Below are the code and all the weights of a small trained network. Each question names an input and a target symbol and asks about switching units off, where a switched-off unit gives its printed mean instead of its output.

import numpy as np


def w(rows, s, z=0):
    codes = np.array(rows[::2]) - 128.0
    scale = np.full(codes.shape[1], s)
    scale[-1] = z or s
    return codes * scale


def norm(h):
    return h / np.sqrt((h * h).mean(-1, keepdims=True) + 1e-5)


def f(y):
    return y / 2 * (1 + np.tanh(0.7978845608 * (y + 0.044715 * y**3)))


def softmax(a):
    e = np.exp(a - a.max(-1, keepdims=True))
    return e / e.sum(-1, keepdims=True)


def log_softmax(a):
    a = a - a.max(-1, keepdims=True)
    return a - np.log(np.exp(a).sum(-1, keepdims=True))


def net(x, mask):
    ids = ['αδθλμσ'.index(c) for c in x.split()]
    T = len(ids)
    res = E[ids] + P[:T]
    u = 0
    for l in range(3):
        r = norm(res)
        for j in range(2):
            rows = slice(2 * j, 2 * j + 2)
            q, k, v = (r @ M[l][rows].T for M in (Q, K, V))
            z = softmax(np.where(np.tri(T) > 0, q @ k.T / 2**0.5, -1e9)) @ v
            o = O[l][rows]
            res = res + np.where(mask[u + j], z, o[:, -1]) @ o[:, :-1]
        u += 2
        y = f(norm(res) @ A[l][:, :-1].T + A[l][:, -1])
        res = res + np.where(mask[u : u + 4], y, B[l][:, -1]) @ B[l][:, :-1]
        u += 4
    return log_softmax(norm(res)[-1] @ U[:, :-1].T + U[:, -1])


Q, K, V, O, A, B = {}, {}, {}, {}, {}, {}
E = w([
[67,187,28,72,95,137,38,130,145,107],'α',
[56,57,95,232,115,126,221,118,117,222],'δ',
[223,113,120,144,251,89,167,176,82,150],'θ',
[179,223,97,253,72,142,127,105,90,150],'λ',
[54,85,67,49,90,165,220,155,105,196],'μ',
[89,66,103,142,60,105,115,109,47,159],'σ',
],0.015)
P = w([
[163,73,254,183,206,142,157,72,195,118],'0',
[97,107,95,122,94,165,143,154,127,125],'1',
[116,95,99,127,83,129,154,126,121,125],'2',
[92,106,95,132,111,162,151,136,130,119],'3',
[115,110,88,139,104,158,134,122,132,130],'4',
[116,101,99,142,111,161,137,131,134,124],'5',
[106,115,96,130,121,190,120,121,125,124],'6',
[107,124,102,135,125,191,113,123,121,126],'7',
[125,105,125,127,97,172,92,116,123,150],'8',
[100,133,136,147,132,157,112,119,87,130],'9',
[119,122,117,123,118,187,98,109,111,147],'10',
],0.012)
Q[0] = w([
[209,52,135,185,160,121,91,12,20,104],'0.h1',
[95,61,50,125,106,114,131,105,91,174],'0.h1',
[70,165,2,74,145,74,133,126,167,175],'0.h2',
[98,126,153,109,154,80,95,97,217,71],'0.h2',
],0.0065)
K[0] = w([
[180,50,101,183,137,197,149,147,123,46],'0.h1',
[210,34,156,126,254,124,152,90,167,72],'0.h1',
[123,108,176,110,105,165,71,28,221,45],'0.h2',
[63,126,79,139,50,95,35,203,134,163],'0.h2',
],0.0064)
V[0] = w([
[150,99,129,195,158,125,69,172,2,73],'0.h1',
[95,100,178,147,169,47,94,68,124,92],'0.h1',
[83,58,24,165,158,61,92,142,97,81],'0.h2',
[82,132,85,66,92,170,36,104,153,157],'0.h2',
],0.0065)
O[0] = w([
[89,69,159,123,178,183,102,159,186,87,148],'0.h1',
[112,184,255,103,85,163,135,224,111,72,127],'0.h1',
[175,4,134,161,189,156,86,135,17,160,129],'0.h2',
[136,148,89,154,168,184,248,185,183,40,2],'0.h2',
],0.0096,0.004)
A[0] = w([
[119,218,94,100,116,53,149,165,101,136,42],'0.n1',
[208,240,168,149,241,104,220,165,154,200,87],'0.n2',
[123,3,143,168,35,128,51,4,52,91,254],'0.n3',
[30,212,90,247,154,205,166,136,204,9,117],'0.n4',
],0.0045,0.002)
B[0] = w([
[151,89,50,230,153,170,94,141,112,67,124],'0.n1',
[46,43,147,104,82,48,28,163,135,129,125],'0.n2',
[79,154,1,159,156,152,183,120,196,83,254],'0.n3',
[108,144,149,165,182,118,195,68,136,130,141],'0.n4',
],0.0099,0.0073)
Q[1] = w([
[112,3,97,147,175,213,75,46,26,160],'1.h1',
[105,109,192,206,145,201,144,75,171,217],'1.h1',
[149,98,59,104,252,77,113,95,221,138],'1.h2',
[86,87,164,169,24,102,116,90,181,18],'1.h2',
],0.0062)
K[1] = w([
[134,160,212,132,217,106,153,46,165,191],'1.h1',
[204,84,156,80,157,87,68,163,68,71],'1.h1',
[226,73,97,117,165,43,43,78,124,120],'1.h2',
[3,169,58,128,130,218,96,139,174,113],'1.h2',
],0.0068)
V[1] = w([
[166,158,149,84,216,63,70,149,104,175],'1.h1',
[109,239,185,81,57,113,134,110,186,134],'1.h1',
[122,159,89,106,48,109,255,109,155,100],'1.h2',
[142,145,169,162,159,59,178,155,83,184],'1.h2',
],0.0083)
O[1] = w([
[188,81,147,159,177,107,208,4,159,29,34],'1.h1',
[69,103,85,204,93,141,137,162,166,180,3],'1.h1',
[180,124,140,166,67,172,167,81,169,155,218],'1.h2',
[178,192,135,147,127,131,146,124,109,60,165],'1.h2',
],0.012,0.0033)
A[1] = w([
[59,244,111,196,126,59,92,154,54,169,138],'1.n1',
[140,189,35,135,161,122,179,68,100,110,91],'1.n2',
[45,232,116,86,134,42,74,209,91,90,146],'1.n3',
[124,131,104,209,2,128,200,71,193,107,3],'1.n4',
],0.006,0.0036)
B[1] = w([
[124,73,165,2,174,127,197,171,123,125,223],'1.n1',
[234,110,134,174,109,125,119,85,128,177,220],'1.n2',
[174,114,34,167,83,179,170,178,131,94,190],'1.n3',
[157,98,113,137,164,134,109,163,41,95,254],'1.n4',
],0.012,0.004)
Q[2] = w([
[130,112,90,160,128,32,20,171,130,52],'2.h1',
[186,74,76,141,132,119,76,145,22,101],'2.h1',
[116,174,186,255,96,144,115,135,181,167],'2.h2',
[113,91,98,117,113,191,161,190,125,190],'2.h2',
],0.0098)
K[2] = w([
[106,135,29,163,39,201,106,110,167,208],'2.h1',
[6,181,167,244,114,191,165,119,162,142],'2.h1',
[102,165,66,226,106,159,95,150,166,107],'2.h2',
[135,117,147,97,197,23,68,233,128,60],'2.h2',
],0.011)
V[2] = w([
[77,134,113,253,115,202,164,163,224,85],'2.h1',
[103,151,107,141,68,84,23,120,82,196],'2.h1',
[220,182,104,132,74,123,114,11,123,190],'2.h2',
[170,118,113,131,45,183,114,126,139,14],'2.h2',
],0.0073)
O[2] = w([
[83,173,144,126,179,217,110,86,139,120,215],'2.h1',
[87,152,130,128,192,162,76,99,105,234,129],'2.h1',
[129,93,78,99,255,204,150,142,152,197,2],'2.h2',
[152,119,149,207,182,168,69,203,143,131,83],'2.h2',
],0.012,0.0056)
A[2] = w([
[77,76,100,124,132,149,106,108,154,118,219],'2.n1',
[103,150,95,122,86,146,104,247,115,177,173],'2.n2',
[185,126,110,113,188,185,141,107,117,206,133],'2.n3',
[87,176,157,120,132,151,65,124,116,172,2],'2.n4',
],0.014,0.00089)
B[2] = w([
[81,246,144,120,176,119,68,103,124,166,164],'2.n1',
[140,54,181,180,197,130,84,135,134,30,251],'2.n2',
[153,40,101,160,67,101,107,229,93,214,227],'2.n3',
[43,120,140,145,201,91,152,123,158,163,166],'2.n4',
],0.012,0.011)
U = w([
[125,78,92,215,194,102,191,68,199,88,4],'α',
[130,125,141,81,48,97,162,99,65,140,172],'δ',
[165,84,81,172,133,147,98,154,126,199,188],'θ',
[144,114,244,153,179,78,13,152,35,81,56],'λ',
[120,186,90,159,145,253,198,144,94,68,88],'μ',
[33,190,111,151,163,120,116,69,124,167,228],'σ',
],0.0067,0.0016)

Each question gives the input, a string of symbols that net reads in full, and the target symbol t.
The units are the heads (2 rows each of Q, K, V and O) and the neurons (one row each of A and B). Each row of codes is followed by its name. A weight is (code - 128) times the scale printed after its matrix; where a second scale follows, it is the last column's (O, A, B and U).
mask holds one flag per unit, layer by layer, with each layer's heads first. A switched-off unit (its flag False) gives its mean, the last column of its rows in O or B, instead of its output. The means were averaged over made-up inputs and are rounded, as every weight is.
A unit's drop is (log p(t) with every unit on - log p(t) with that unit switched off) / (log p(t) with every unit on - log p(t) with every unit switched off).
The circuit of an input: a set's keep is (log p(t) with only the set's units on - log p(t) with every unit switched off) / (log p(t) with every unit on - log p(t) with every unit switched off). Starting from the 12 units with the biggest drops (on a tie, the unit counted first), units are removed one at a time, each time the one whose removal leaves the highest keep (on an exact tie, the one counted first), for as long as the keep stays at least 0.8.
units of the circuit, in order: the units of the circuit, biggest drop first
k most important neurons: the k neurons with the biggest drops, biggest first
top k neurons in layer l: the k neurons of layer l with the biggest drops, biggest first
which heads matter: for each layer, one digit per head in row order, 1 if its drop is at least 0.15 and else 0, layers parted by /
input μ σ σ θ λ λ α μ σ, target σ: units of the circuit, in order -> [0.n3, 2.n1]
input λ σ μ σ μ λ θ δ μ θ μ, target σ: units of the circuit, in order -> [0.h1, 2.n1]
input θ μ μ σ θ μ, target α: units of the circuit, in order -> [1.h1, 0.h2]
input μ μ α μ λ μ μ μ θ θ, target θ: top 2 neurons in layer 0 -> [0.n1, 0.n3]
input μ μ μ σ, target θ: units of the circuit, in order -> [1.h2, 2.h2]
input δ μ μ σ, target δ: which heads matter -> 00 / 00 / 01
input λ μ μ δ μ θ θ λ δ, target σ: 4 most important neurons -> [0.n3, 2.n2, 2.n1, 1.n1]
input α θ σ μ σ θ, target μ: 3 most important neurons -> [0.n4, 1.n3, 2.n2]
input σ μ σ μ λ, target λ: units of the circuit, in order -> [1.h1, 2.n2]
input μ σ λ θ μ μ μ θ, target θ: units of the circuit, in order -> [2.n2]
input λ θ δ λ μ μ μ σ μ λ, target θ: units of the circuit, in order -> [2.n3, 2.h2]
input λ σ μ μ σ θ μ θ, target σ: top 2 neurons in layer 0 -> [0.n4, 0.n1]
input λ μ δ, target σ: which heads matter -> 01 / 10 / 10
input μ λ λ μ μ δ μ α θ α, target μ: 2 most important neurons -> [0.n2, 1.n3]
input θ σ μ σ θ σ θ θ σ μ, target α: top 2 neurons in layer 1 -> [1.n4, 1.n1]
input σ σ σ μ σ λ θ λ θ μ, target λ: units of the circuit, in order -> [1.h2, 0.h2]
input α α μ δ σ, target μ: units of the circuit, in order -> [0.h2, 2.h1]
input σ σ δ μ θ σ μ μ σ λ, target θ: top neuron in layer 0 -> [0.n4]
input σ θ σ δ σ σ μ σ μ μ μ, target δ: 3 most important neurons -> [2.n2, 0.n3, 1.n4]
input θ μ θ μ λ μ μ δ μ σ, target α: units of the circuit, in order -> [1.h1, 0.n3]
input σ μ σ σ σ α μ μ δ, target λ: units of the circuit, in order -> [2.n2, 1.h1]
input α σ δ λ, target μ: which heads matter -> 01 / 11 / 10
input δ θ μ θ, target δ: which heads matter -> 01 / 10 / 01
input α θ σ μ θ μ μ μ δ σ, target μ: 2 most important neurons -> [0.n3, 0.n4]
input θ α μ α λ μ σ θ, target α: which heads matter -> 11 / 10 / 00
input δ μ α λ θ λ λ μ θ, target δ: top 2 neurons in layer 1 -> [1.n1, 1.n3]
input λ σ δ μ μ δ μ μ, target σ: most important neuron -> [1.n1]
